Below is a small trained network, with its code and all its weights. Each question gives an input and a class and asks what happens when units are switched off, that is, made to give their printed mean instead of their output.

import numpy as np


def w(rows, s, z=0):
    codes = np.array(rows[::2]) - 128.0
    scale = np.full(codes.shape[1], s)
    scale[-1] = z or s
    return codes * scale


def f(y):
    return y / 2 * (1 + np.tanh(0.7978845608 * (y + 0.044715 * y**3)))


def log_softmax(a):
    a = a - a.max(-1, keepdims=True)
    return a - np.log(np.exp(a).sum(-1, keepdims=True))


def net(x, mask):
    res = np.array(x, float).reshape(1, 3) / 4 @ E
    y = f(res @ A[0][:, :-1].T + A[0][:, -1])
    res = res + np.where(mask, y, B[0][:, -1]) @ B[0][:, :-1]
    return log_softmax(res[-1] @ U[:, :-1].T + U[:, -1])


A, B = {}, {}
E = w([
[170,164,186,89,29],'x0',
[149,111,149,254,112],'x1',
[241,57,156,94,158],'x2',
],0.0091)
A[0] = w([
[107,163,81,3,159,86],'N1',
[92,104,110,124,230,76],'N2',
[194,30,174,108,161,89],'N3',
[95,65,78,134,220,114],'N4',
[218,46,146,109,154,42],'N5',
[114,157,82,15,162,108],'N6',
[153,135,171,103,23,83],'N7',
[114,90,67,151,205,133],'N8',
[155,108,155,254,111,1],'N9',
[116,93,78,170,223,82],'N10',
[93,85,48,158,190,82],'N11',
[154,141,127,254,108,93],'N12',
[41,225,79,168,80,75],'N13',
[146,155,221,109,37,80],'N14',
[114,82,51,158,211,61],'N15',
],0.0075,0.0047)
B[0] = w([
[131,33,156,254,79,225],'N1',
[148,176,197,142,78,195],'N2',
[57,99,172,45,207,226],'N3',
[155,190,158,128,85,240],'N4',
[79,97,209,74,190,207],'N5',
[151,46,138,220,74,222],'N6',
[159,200,198,118,91,196],'N7',
[157,183,147,121,105,232],'N8',
[125,45,181,191,95,208],'N9',
[174,176,189,123,95,223],'N10',
[133,173,173,101,108,215],'N11',
[132,74,117,176,133,245],'N12',
[27,71,213,21,223,253],'N13',
[162,202,198,109,83,211],'N14',
[159,170,204,107,78,214],'N15',
],0.0091,0.0042)
U = w([
[162,248,156,104,76,95],'0',
[46,91,151,44,231,88],'1',
[137,41,116,210,88,101],'2',
[150,163,5,106,176,253],'3',
],0.011)

Each question gives the input, the list of numbers given to net, and the class t.
The units are the neurons (one row each of A and B). Each row of codes is followed by its name. A weight is (code - 128) times the scale printed after its matrix; where a second scale follows, it is the last column's (A, B and U).
mask holds one flag per neuron, in row order. A switched-off neuron (its flag False) gives its mean, the last column of its row in B, instead of its output. The means were averaged over made-up inputs and are rounded, as every weight is.
A unit's drop is (log p(t) with every unit on - log p(t) with that unit switched off) / (log p(t) with every unit on - log p(t) with every unit switched off).
The circuit of an input: a set's keep is (log p(t) with only the set's units on - log p(t) with every unit switched off) / (log p(t) with every unit on - log p(t) with every unit switched off). Starting from the 12 units with the biggest drops (on a tie, the unit counted first), units are removed one at a time, each time the one whose removal leaves the highest keep (on an exact tie, the one counted first), for as long as the keep stays at least 0.8.
circuit, biggest first: the units of the circuit, biggest drop first
top k neurons: the k neurons with the biggest drops, biggest first
drop when u is switched off: that unit's drop, to one decimal
input [0,-1,-8], class 1: circuit, biggest first	(N13)
input [-2,-4,-2], class 2: circuit, biggest first	(N1, N6)
input [-2,-8,-7], class 2: top 4 neurons	(N1, N6, N3, N5)
input [-2,-3,2], class 3: top 2 neurons	(N13, N9)
input [1,-4,0], class 2: top 2 neurons	(N1, N6)
input [6,-1,7], class 1: top 2 neurons	(N3, N5)
input [-5,-7,5], class 2: top 3 neurons	(N1, N6, N13)
input [-2,3,-2], class 3: top 2 neurons	(N1, N6)
input [-5,-3,4], class 0: top 2 neurons	(N13, N4)
input [-7,-3,-7], class 0: top 2 neurons	(N4, N2)
input [-2,2,2], class 3: top 2 neurons	(N13, N1)
input [4,3,-8], class 1: drop when N13 is switched off	0.6
input [-4,-8,6], class 2: drop when N6 is switched off	0.5
input [1,-2,-6], class 1: top neuron	(N13)
input [3,-2,2], class 3: drop when N15 is switched off	0.2
